Each row has a hidden trait or not; one of two labels after the row says which. A new part has a new trait and new labels.
In the rows, zero is written as 128.
[127  69  84 102 152 192  98 124 136  95 227 113 131 158 155 187 167 134
 156 136 141 122 114 146  90 149 107 146 131 134 157 125] -> Q
[137  85 104 110 124  77 107 111  77 151 160 123 121 119  88 193 105 136
 132 151  97 137 114 135 137 128 116 138 129 130 132 140] -> Q
[133 151 142 113 151 232 148 145  41 136 204 138 117 148 110 122 128 134
 127 140 131 108 138 112 140 108 134 129 115 103 126 137] -> Q
[132  98  99 126 129 134 125 115 114 111 167 125 127 146 137 100 137 121
 125 144 141 131 128 124 127 129 132 138 120 119 153 124] -> A
[124 117 131 138 136 123 121 117 113 128 160 131 127 132 179 115 172 129
 121 147 138 133 130 130 133 127 121 127 133 138 146 126] -> Q
[125 134 138 132 128 146 129 129 127 131 113 131 130 127 140 143 134 130
 129 120 125 129 121 125 134 137 128 130 129 130 123 128] -> A
[135  99  98 118 128  80 112 117 100 141 154 124 124 122 100 144 119 130
 129 152 116 132 121 130 130 128 124 134 126 126 137 134] -> Q
[130 107 120 132 121 125 149 121 118 135 149 126 131 150 129 153 159 123
 136 128 129 137 140 139 142 134 123 152 129 122 148 126] -> Q
[122 124 142 140 136 120 123 118 116 134 154 133 127 126 178 132 182 131
 122 144 135 134 131 132 135 127 117 126 136 141 141 127] -> Q
[126 128 111 126 129 126 120 127 133 119 119 128 128 130 137 120 133 130
 131 128 132 122 121 125 129 131 131 123 127 124 126 128] -> A
[134 101 100 123 130 123 117 116 111 113 163 124 126 139 130  98 128 123
 123 147 137 130 121 121 125 127 131 132 120 121 148 125] -> A
[136  94  94 117 127  76 110 115  95 143 159 123 123 125  90 152 116 131
 128 158 113 133 120 130 131 127 123 134 125 126 138 136] -> Q
[129 114 127 132 122 120 152 126 121 140 134 127 131 145 129 160 157 125
 137 123 125 133 141 140 144 134 122 152 131 125 139 128] -> Q
[133  98 100 125 130 133 117 112 115 107 167 125 127 140 142  89 126 121
 122 146 141 130 122 120 120 127 135 130 118 119 152 123] -> A
[128 134 135 126 132 144 133 137 113 132 139 130 127 131 125 132 128 130
 129 129 127 124 130 125 131 124 129 128 127 125 125 131] -> A
[131 105 109 128 127 131 129 119 116 118 158 125 128 143 133 112 139 122
 127 139 137 132 133 126 130 130 130 139 124 121 148 125] -> A
[124 128 142 140 135 255 113 108  85 109 130 140 131 141 184 143 172 132
 123 115 131 135  90  96 147 150 133 151 117 131 133 121] -> Q
[122 141 109 124 128 117 116 135 148 124 100 133 129 126 142 137 138 135
 139 119 130 114 119 127 135 134 131 111 132 121 110 130] -> A
[123 122 149 140 144 113 121 110 106 143 174 138 127 124 180 133 197 135
 121 157 136 139 133 139 144 125 107 124 134 141 149 127] -> Q
[131  87  97 118 140 149 102 119 120 103 191 121 130 147 143 153 138 133
 139 141 143 127 119 145  95 135 118 135 128 125 160 124] -> Q
[140 111 112 132 137 128 122 114 157 100 141 109 127 128 109 194 108 118
 119 129 134 133 141 100  98 113 130  96 121 114 138 128] -> Q
[132  96 111 108 121 141 133 118 151 114 166 117 123 143 136 136 158 121
 152 130 127 133 111 126 104 135 124 111 123 126 130 118] -> Q
[134 150 147 110 151 255 151 144  32 139 207 140 117 152 107 123 127 135
 127 143 132 109 141 107 143 108 134 127 114 102 127 138] -> Q
[135 104 144 126 121 123 110 100 158 138 142 141 129 125 184 111 104 119
 132 128 129 131 137 131 116 129 137 143 115 115 153 131] -> Q
[128 115 119 129 131 185 117 115 107 111 139 130 130 139 164 111 142 126
 123 132 136 131 103 111 134 149 132 138 120 126 141 123] -> A
[128 130 127 128 128 129 126 129 132 129 121 129 128 126 131 130 129 129
 129 125 128 126 126 128 129 128 130 126 129 127 125 129] -> A
[128 120 129 117 123 131 137 128 150 130 131 123 126 131 129 156 147 128
 147 120 121 130 121 133 114 133 123 117 128 131 118 124] -> A
[132  96 109 109 122 141 130 118 146 112 166 117 124 143 138 130 155 121
 148 132 129 132 113 127 105 134 124 114 122 125 133 119] -> A
[139 150 106 142 115 255 106 104  31 105 193 142 130 152 122 118 200 130
 121 155 101 138  91 150 110 151 104  92 135 103 135 133] -> Q
[126 132 118 126 128 128 123 129 134 125 116 130 128 127 133 128 131 130
 131 125 129 123 127 127 129 129 130 122 129 125 123 128] -> A
[136 161 162 102 150 251 155 149  36 153 193 143 118 147  86 139 127 139
 129 144 127 108 144 102 151 108 134 127 117 105 113 140] -> Q
[137  89 107 107 123  78 108 111  67 154 157 123 120 118  87 213 103 138
 134 148  95 138 116 138 140 127 113 141 130 130 130 140] -> Q
[133 153 146 114 150 235 149 146  40 139 203 138 117 150 110 126 127 135
 127 140 130 109 140 112 141 109 134 129 114 104 124 138] -> Q
[138 123 120 135 138 120 128 118 165 108 122 111 128 123  95 210 104 121
 122 121 129 133 142  99  94 109 127  92 123 115 130 132] -> Q
[133  78 119 100 116 153 151 118 161 116 185 109 117 152 145 202 201 119
 158 110 105 138  91 137  92 150 108  92 123 133 122 119] -> Q
[121 153 161 143 137 254 112 108  68 119 105 143 132 137 176 196 201 139
 124 103 119 138  95 100 151 151 132 150 120 143 112 121] -> Q
[129  93 106 118 142 154 104 124 129 109 180 122 131 144 140 177 142 136
 144 134 138 125 121 148  93 138 113 136 132 128 152 126] -> Q
[132  98 108 109 123 143 131 119 146 113 168 117 124 143 138 129 155 121
 148 131 129 132 114 126 107 134 125 114 121 125 133 119] -> A
[129 128 129 127 131 136 128 132 122 126 136 128 127 131 126 126 128 128
 128 130 129 126 128 125 128 126 129 128 127 125 130 128] -> A
[130 116 119 127 128 130 122 120 125 121 143 128 128 133 140 111 125 125
 127 135 133 129 127 125 125 127 132 131 123 124 141 126] -> A
[137 102 121 105 128 146 119  96 104  90 213 122 129 159  98  88 104 118
 136 169 109 123  92 144 107 125 108 104 107 135 162 117] -> Q
[129  91 142 142 116  92 153 126 112 147 139 129 132 151 120 209 200 120
 159 108 112 138 143 150 149 149 104 150 136 117 145 130] -> Q
[133 112  99 130 128 152 116 108  86 105 170 134 127 142 137  93 163 124
 117 149 133 133 111 132 122 134 128 118 123 116 147 125] -> A
[130 104 119 109 121 137 135 123 152 121 153 119 124 138 138 146 157 124
 152 125 123 131 115 129 108 135 123 112 124 127 125 121] -> Q
[126 132 134 132 130 169 125 124 118 126 117 132 130 130 150 136 140 130
 128 123 128 129 113 119 134 145 129 134 126 130 127 127] -> A
[132 107 109 123 128 101 118 119 111 128 150 125 126 129 118 125 123 127
 126 144 126 129 123 126 127 127 128 132 125 126 138 130] -> A
[132 147 141 116 148 207 143 145  59 135 188 136 119 144 115 123 118 133
 128 137 130 110 136 116 138 112 133 127 118 108 127 135] -> Q
[127 119 128 123 135 136 117 131 132 126 144 126 131 132 131 172 138 135
 139 123 129 127 127 146 109 133 118 132 134 131 136 129] -> A
[129 113 135 106 117 137 145 130 170 131 136 118 124 133 132 181 168 126
 162 112 113 131 114 135 103 138 117 103 129 133 108 121] -> Q
[128 118 116 137 144 255  91  88  27  80 165 136 130 162 193 156 201 129
 113 132 137 140  84  89 143 148 142 156 102 131 147 113] -> Q
[126 126  98 122 129 127 114 126 136 111 123 129 128 133 144 110 135 130
 133 132 137 118 117 123 130 131 133 117 125 119 128 128] -> A
[139  78  97 100 118  76 105 103  30 146 206 112 117 122  90 206 104 137
 138 157 101 138  93 147 149 127 105 151 127 131 145 139] -> Q
[125 121 130 135 133 125 123 120 119 129 150 130 127 129 164 120 160 129
 123 141 136 132 129 130 131 128 122 126 132 140 140 127] -> A
[131  89 125 100 115 147 151 123 169 123 165 110 120 144 139 200 193 121
 159 110 109 134 102 136  94 145 112  91 125 133 116 120] -> Q
[136 101  97 126 133 136 117 113 124 101 164 119 126 140 134 107 125 119
 120 144 141 130 124 114 116 125 133 124 119 118 151 124] -> A
[136 139 136 107 152 255 147 138  26 130 224 140 116 158 112 105 128 133
 124 152 139 109 139 103 142 108 137 131 110  99 137 137] -> Q
[136  62  98  97 118 159 141 110 149 101 207 106 118 158 149 164 198 115
 153 127 121 135  92 127  90 144 117  95 117 124 138 115] -> Q

New part:
[110 122 134 185 122 143 103 120 126 115 144 161 112 123 111 133 131 129
 143  87  69 120 120 124 128 153] -> [12]
[112 136 135 133 138 138 134 120 128 118 148 147  61 117 147 136 140 137
 141 107 100 127 135 154 116 168] -> [12]
[ 99 140 137 179 132 125 137 145 131  91  95 162 125 159 104 127 120 147
 162  83  59 119 109 102 118 153] -> [12]
[123 116 152 174 120 127 113  97 134  91 138 138 129 132 114 116 135 145
 129 125  62 131 122 112 120 150] -> [12]
[112 152 125 130 102 121 129 132 110 115 100 149 167 142 121 123 117 135
 151 122 106 126 121 121 123 108] -> [4]
[109 132 111 131 126 127 177  82  96 147 184 160 169 133 162 123 154 118
 120 176 110 108 141 116  96 130] -> [4]
[125  80 126 158 112 155  99 127 143 145  96 104 170 136  66 131  92  95
 105 137 143 149 112 120 151  75] -> [4]
[125 140 103  73  77 106 198 126  93 160  94 135 195 177 147 130 110 109
 116 161 150 116 133 123 111  60] -> [4]
[106  77 143 180 131 155  81 131 163  97  60  83  87 136  55 126  99 117
 138 126 113 160 107 138 151 132] -> [12]
[ 91 189 125 181 107 132 111 166 114  93 104 156 206 149  98 120 124 121
 150  94  61 107 127 110 129 138] -> [12]
[127  65 114 135 127 171 110 125 146 126  79 116 166 117  82 124 101 101
 125 160 135 144 107 117 153  91] -> [4]
[117  54 124 178 153 171 119  96 151 135 140 152 127 121  78 133 119 121
 137 132  98 136  91  81 132 159] -> [12]
[113 122 130 184 136 156  66 151 151 100 117  94 155 116  75 122 114 105
 127  99 101 142 114 127 158 134] -> [12]
[ 98 155 113 126 115 132 196  87  83 125 150 183 129 136 182 113 153 145
 150 184  96  98 146 120  87 152] -> [4]
[113 138 105 105 127 123 187  86  85 144 171 219 149 135 181 124 149 131
 142 149 103  97 130 113  95 129] -> [4]
[107 158 137 182 110 121 164  96  84 122 145 182 200 170 128 106 143 125
 130 166  47 102 136  87  97 151] -> [4]
[134 117 145 129  94 102 108 161 139 113  48  90 154 185  81 135  79 123
 128 102 126 151 121 112 150  83] -> [4]
[ 89 100 124 143 115 172  91 139 135 105  71 196 122 105 111 115 108 129
 169 126 105 138 114 144 141 115] -> [12]
[127  55 138 165 140 158  84  91 126 166 138 163 176 120  81 129 106 109
 107 140 123 136 106 112 155 103] -> [12]
[ 75 107 142 220 138 172 148  84 115 109 151 137 173 150  90 113 136 116
 123 184  42 119 129  95 109 181] -> [12]
[ 97 160 144 186 111 131  75 173 155  85  73 117 137 152  66 132 108 129
 160  67  76 140 114 128 144 129] -> [12]
[103 187 114  86  94 105 187 145  84 117 125 165 130 138 189 129 142 139
 154 126 121 102 157 155  97 116] -> [4]
[137 137  96  76 114 107 186 131 114 130 102 161 148 163 147 127 121 143
 150 148 159 110 111 106 112  90] -> [4]
[ 92 185 132 146  82 117 160 146  88  76  86 161 185 174 132 114 143 137
 152 139  73 110 151 123 113 120] -> [4]
[121 118 138 119  92 143 130  76  85 169 156 152 151  98 174 120 148 105
  85 178 153 129 170 179 126  89] -> [4]
[112 135 141 156 137 134 107 125 114 128 158 196 134 133 125 136 126 134
 130  80 106 127 124 116 127 135] -> [12]
[131  48 127 126 151 153 117  91 141 145 150 159  78 110 128 140 121 134
 142 130 136 135 101 124 130 151] -> [4]
[122 160  97  71  91 117 155 130  85 158 137 205 139 112 176 136 136 125
 133 116 145 110 146 157 118  93] -> [4]
[135  49 143 151 153 121 123 124 158 128 102 144  83 163  85 145  93 146
 139  95 111 155  89  82 135 120] -> [4]
[125 113 158 149  90 111  85 165 148 120  51 125 109 160  78 148  90 124
 129  54 102 158 125 140 152  88] -> [4]
[119  91 135 169 143 167 135  66 116 148 162 161 136 122 111 119 130 126
 119 184 105 130 114 107 122 131] -> [12]
[122  60 136 176 142 150  63 117 150 139 116 159 161 128  63 131 101 106
 123 103 133 155  96  99 159  88] -> [12]
[126  88 130 132 154 147 150  72 124 145 164 150 101 116 135 126 137 133
 130 176 112 120 122 120 115 157] -> [4]
[128  32 128 128 151 133 150  68 136 156 138 228  65 127 121 140 116 158
 152 124 118 140  81 106 119 114] -> [4]
[ 93 171 132 150  88 116 174 123 101 113 101 145 183 186 147 113 133 134
 150 155  65 100 136 120  99 121] -> [4]
[ 89 220 137 154  78 105 128 154  91  99 102 143 205 150 139 110 136 127
 144 129  93 108 167 142 119 111] -> [12]
[146  96 131  95 137  95 160 126 133 139 131 176 116 169 128 144 120 160
 147  92 117 119  89  67 100 129] -> [4]
[114  90 154 232 150 163 119  66 126 138 157 135 204 167  72 105 131 114
 108 184  47 121 111  69 111 168] -> [12]
[ 93 165 108 124 144 136 142 153 131  94 123 201 102 119 135 135 130 140
 187  85  87 110 117 126 114 172] -> [12]
[147  62 126 102 136 133 153  76 125 149 109 155 106 128 149 120 125 143
 124 203 159 139 114 114 118  84] -> [4]
[ 83 170 156 241 144 143 129  95 118  78 144 124 198 172  90  99 147 133
 143 153   8 103 130  70 105 213] -> [12]
[133  69 134 150 138 158 125  86 134 143 118 134 139 144  87 126 108 116
 117 171 131 145 104  94 134 128] -> [4]
[ 99 108 153 208 138 165  99  85 125 115 144 139 107 104 130 115 143 125
 120 157  97 136 145 135 124 166] -> [12]
[103  74 147 185 173 173  64 105 162 106 139 174  45  85  97 132 124 144
 164  84  89 154 103 142 134 198] -> [12]
[ 87 144 144 185 117 139 135  98  89 111 167 180 156 123 150 117 152 128
 138 131  48 107 157 131 110 167] -> [12]
[116 147 124 119 141 117 162 129 122 126 154 183  73 138 163 139 141 160
 159  85  89 114 120 125  98 169] -> [4]
[121 110 130 171 144 136 137 108 125 121 143 172 143 147  95 128 126 135
 131 110  79 121  94  93 120 169] -> [12]
[ 94  74 134 197 146 196 114  67 131 117 128 187 124  94 119 100 130 137
 158 185  79 137 120 128 125 145] -> [12]
[126 144 140 165 139 100 184  89 109 102 132 195 180 205 121 107 132 176
 168 155  47  98  99  49  73 159] -> [4]
[113 145 111  95  87 105 135 155 103 137 100 189 140 145 157 146 114 131
 145  60 130 123 123 142 127  75] -> [4]
[110  83 150 205 130 175  88  92 139 118 111 111 128 119  77 118 117 107
 110 156  94 152 132 127 142 141] -> [12]
[129  97 125  99 130 129 186  85  97 151 168 191  94 122 178 133 142 151
 136 157 130 121 125 126  98 122] -> [4]
[ 89 168 125 169 142 140 156 144 119  95 151 114 113 140 128 125 146 132
 157  97  53 103 124 108 135 191] -> [12]
[111  89 152 197 143 159  63 118 164 120 104 120 176 143  36 119 106 114
 133 128  91 150 102  93 150 135] -> [12]
[122 126  90  82 106 137 237 120  89 129  91 135 168 179 142 124 117 119
 143 198 144 129 126 109  97  99] -> [4]
[ 98 145 139 157 107 124  93 178 135  92  69 139  82 146 107 137 108 139
 158  58 105 149 126 152 142 138] -> [12]
[ 68 180 139 190 125 134 147 115 108  90 146 162 139 146 149 112 156 151
 163 133  59 106 154 116  95 197] -> [12]
[135  69 120 111 124 131 167 119 137 143  94 115  98 169 108 148 100 115
 129 138 135 142 102 104 129 104] -> [4]
[120 130 126 131 109 115 166 106  94 146 147 190 134 137 159 132 134 142
 130 129 104 119 127 111 112 119] -> [4]
[129 119 131  98 154 120 143  80 121 131 184 221  36  90 175 128 155 177
 163 111 124 120 123 133  98 165] -> [4]
[ 86 158 136 235 146 148 133 124 121  77 133 138 181 167  79 104 143 140
 152 134  21 100 117  78 111 216] -> [12]
[ 94 140 148 176 118 148  84 118 119 114 123 168 130 104 115 110 133 133
 144 109  95 137 139 138 136 144] -> [12]
[115 116 124 160  92 154 118 125 111 133  84 128 195 146 110 114 113 101
 109 170 132 134 139 131 140  76] -> [4]
[106 156 112 123 122 135 159 106  96 119 155 197 152 134 158 117 144 147
 154 142  94 105 128 118 102 151] -> [4]
[122  89 154 177 106 135  95 130 147 129  79 102 139 156  80 135 101 106
 116 105 112 147 121 123 158  98] -> [12]
[112 160 148 139  84  89 143 144 124 104  74 171 171 205 106 118 104 155
 163  96  78 112 112  90 110  90] -> [4]
[118 114 124 141 139 137 150  89 124 125 143 153 127 130 137 119 139 143
 134 154 100 121 122 112 109 157] -> [4]
[114 162 144 163  75 129  85 167 127  87  66 172 121 138 107 120 120 134
 162  80  76 140 136 155 131 130] -> [12]
[105 155 128 153  80 116 112 166 122 116  64 116 178 162  96 132  99 111
 133 100  94 143 132 139 152  86] -> [4]
[138 117 128  58 125  91 166 144 133 135 106 173  30 135 164 153 121 166
 173  83 158 130 111 154 115 119] -> [4]
[133  61 130 123 152 154 128 127 142 151 146 141  72 105 129 144 123 124
 125 128 163 146 114 127 136 134] -> [12]
[108 114 152 195 159 134 146 127 148  89 119 129 111 184  86 130 127 150
 158 111  32 120  95  75 108 209] -> [12]
[ 85 165 122 202 130 154 103 145 116  89 110 136 176 145  86 117 133 115
 141 119  35 112 129 116 126 168] -> [12]
[106 117 125 157 133 129 196  88  99 128 151 173 179 161 145 119 142 139
 136 167  81 107 126  95  98 146] -> [4]
[120  46 151 191 139 167 150  38 114 148 140 170 147 154 109 113 124 123
 108 202  80 131 112  86 112 139] -> [12]
[122 105 152 190 145 123 149  50  93 146 197 211 165 154 120 125 146 148
 123 128  48 100 109  64  95 149] -> [4]
[ 91 175 118 157 127 130 171 148 113  90 125 162 161 163 134 129 139 150
 173 120  53  91 128 111 100 180] -> [12]
[115  67 135 185 147 161 108 126 153 131  92 121 133 144  66 132 103 117
 132 131  96 144  98 109 147 123] -> [12]
[146  87 113  65 114 121 167 130 134 155  87 140  64 135 152 147 106 124
 136 132 191 144 105 145 133  73] -> [4]
[116 109 136 135  89 126 127 128 121 131  66 160 126 158 128 124 105 127
 124 130 128 145 128 137 127  82] -> [4]
